Below are the code and all the weights of a small trained network. Each question names an input and a class and asks about switching units off, where a switched-off unit gives its printed mean instead of its output.

import numpy as np


def w(rows, s, z=0):
    codes = np.array(rows[::2]) - 128.0
    scale = np.full(codes.shape[1], s)
    scale[-1] = z or s
    return codes * scale


def f(y):
    return np.maximum(y, 0)


def log_softmax(a):
    a = a - a.max(-1, keepdims=True)
    return a - np.log(np.exp(a).sum(-1, keepdims=True))


def net(x, mask):
    res = np.array(x, float).reshape(1, 3) / 4 @ E
    y = f(res @ A[0][:, :-1].T + A[0][:, -1])
    res = res + np.where(mask, y, B[0][:, -1]) @ B[0][:, :-1]
    return log_softmax(res[-1] @ U[:, :-1].T + U[:, -1])


A, B = {}, {}
E = w([
[127,2,154,35,84,213,23,150,141],'x0',
[117,162,212,161,218,186,118,190,1],'x1',
[28,93,235,227,120,66,55,89,154],'x2',
],0.0082)
A[0] = w([
[179,116,83,60,139,176,52,141,112,124],'neuron 0',
[83,234,114,122,159,55,158,46,141,186],'neuron 1',
[104,168,106,158,118,88,135,103,127,90],'neuron 2',
[158,168,81,157,163,132,173,233,82,137],'neuron 3',
[145,68,165,120,112,99,72,111,175,117],'neuron 4',
[128,110,199,142,254,169,55,164,29,14],'neuron 5',
[124,71,167,113,141,77,78,142,181,109],'neuron 6',
[47,144,197,190,100,68,90,89,77,2],'neuron 7',
[119,180,122,127,212,134,226,177,100,136],'neuron 8',
[30,150,202,184,113,96,82,147,123,86],'neuron 9',
[64,211,75,161,152,17,126,119,152,61],'neuron 10',
[140,168,115,175,167,23,207,97,151,166],'neuron 11',
[212,190,96,147,211,118,196,137,75,149],'neuron 12',
[103,73,143,80,83,188,103,203,118,139],'neuron 13',
[160,130,41,35,139,193,179,124,113,151],'neuron 14',
[51,29,102,96,103,80,79,92,196,110],'neuron 15',
[115,107,166,52,92,213,85,134,122,158],'neuron 16',
[117,176,119,205,95,66,195,54,125,93],'neuron 17',
[42,103,230,166,182,69,144,71,114,208],'neuron 18',
[137,237,86,123,159,154,190,137,31,139],'neuron 19',
[197,179,156,120,195,144,216,145,30,142],'neuron 20',
[221,84,12,69,116,153,145,176,111,64],'neuron 21',
[172,78,169,24,127,129,63,148,75,33],'neuron 22',
[144,140,6,100,102,60,135,49,204,106],'neuron 23',
[99,109,153,65,97,219,112,140,107,35],'neuron 24',
[85,155,223,116,183,179,107,204,80,144],'neuron 25',
[192,165,154,149,208,160,189,199,79,146],'neuron 26',
[70,159,129,152,158,104,66,100,119,85],'neuron 27',
[107,103,159,160,166,171,87,148,38,23],'neuron 28',
[132,68,210,181,200,184,117,205,59,198],'neuron 29',
[78,59,141,128,102,143,78,110,201,120],'neuron 30',
],0.0078,0.0088)
B[0] = w([
[128,164,122,89,107,121,133,165,117,180],'neuron 0',
[180,149,146,71,104,99,123,164,97,210],'neuron 1',
[96,141,90,131,91,164,131,152,163,149],'neuron 2',
[120,87,152,156,186,122,80,59,142,193],'neuron 3',
[70,79,138,168,115,166,88,78,154,175],'neuron 4',
[84,211,30,142,2,182,203,225,171,197],'neuron 5',
[77,101,163,180,143,180,107,87,177,168],'neuron 6',
[232,138,200,15,166,28,102,128,17,173],'neuron 7',
[121,76,168,151,187,123,86,86,118,201],'neuron 8',
[175,166,120,114,80,113,151,149,107,194],'neuron 9',
[75,167,50,159,65,177,191,195,160,171],'neuron 10',
[195,180,97,84,85,96,114,193,92,211],'neuron 11',
[106,108,203,142,179,104,97,103,139,214],'neuron 12',
[137,153,94,157,91,150,194,163,144,192],'neuron 13',
[151,174,111,77,81,113,147,200,104,209],'neuron 14',
[65,115,137,189,153,159,137,100,154,200],'neuron 15',
[91,141,72,157,130,183,176,157,171,201],'neuron 16',
[124,157,129,132,59,151,158,173,133,182],'neuron 17',
[72,169,81,177,68,196,169,150,178,244],'neuron 18',
[113,97,160,145,175,129,101,84,144,214],'neuron 19',
[96,92,176,142,180,131,70,72,134,219],'neuron 20',
[128,182,76,147,54,162,202,192,154,188],'neuron 21',
[218,133,154,57,137,61,67,143,39,162],'neuron 22',
[188,162,124,59,114,64,83,167,64,201],'neuron 23',
[213,138,191,89,200,72,72,121,69,153],'neuron 24',
[194,146,135,74,114,85,114,161,76,219],'neuron 25',
[109,95,184,143,159,135,96,93,161,211],'neuron 26',
[158,152,134,87,130,112,114,154,88,155],'neuron 27',
[86,191,70,177,70,189,186,186,208,164],'neuron 28',
[181,109,161,67,165,63,106,138,70,248],'neuron 29',
[77,100,127,168,169,168,110,106,162,190],'neuron 30',
],0.0087,0.013)
U = w([
[215,135,148,65,126,58,112,150,62,253],'0',
[94,161,61,147,65,181,157,181,155,19],'1',
[66,41,158,184,177,155,103,10,147,138],'2',
],0.013,0.00058)

Each question gives the input, the list of numbers given to net, and the class t.
The units are the neurons (one row each of A and B). Each row of codes is followed by its name. A weight is (code - 128) times the scale printed after its matrix; where a second scale follows, it is the last column's (A, B and U).
mask holds one flag per neuron, in row order. A switched-off neuron (its flag False) gives its mean, the last column of its row in B, instead of its output. The means were averaged over made-up inputs and are rounded, as every weight is.
A unit's drop is (log p(t) with every unit on - log p(t) with that unit switched off) / (log p(t) with every unit on - log p(t) with every unit switched off).
most important unit: the unit with the biggest drop
k most important neurons: the k neurons with the biggest drops, biggest first
drop of u: that unit's drop, to one decimal
input [8,7,3], class 1: 2 most important neurons	(neuron 5; neuron 28)
input [7,3,1], class 1: 3 most important neurons	(neuron 16; neuron 5; neuron 7)
input [2,4,8], class 1: most important unit	neuron 18
input [0,-6,0], class 0: 3 most important neurons	(neuron 18; neuron 23; neuron 5)
input [2,1,8], class 1: 2 most important neurons	(neuron 18; neuron 9)
input [-3,-6,0], class 0: 4 most important neurons	(neuron 23; neuron 18; neuron 5; neuron 16)
input [-8,-7,-1], class 0: 2 most important neurons	(neuron 23; neuron 1)
input [5,4,1], class 1: 2 most important neurons	(neuron 5; neuron 16)
input [3,7,7], class 1: 3 most important neurons	(neuron 5; neuron 18; neuron 28)
input [1,6,2], class 1: 3 most important neurons	(neuron 5; neuron 28; neuron 18)
input [1,8,6], class 1: 4 most important neurons	(neuron 5; neuron 18; neuron 28; neuron 23)
input [1,-7,7], class 2: 2 most important neurons	(neuron 5; neuron 15)
input [-7,-6,-4], class 0: drop of neuron 23	0.1
input [5,5,1], class 1: drop of neuron 11	0.1
input [-5,-7,-1], class 0: drop of neuron 18	0.4
input [4,0,-2], class 1: most important unit	neuron 7
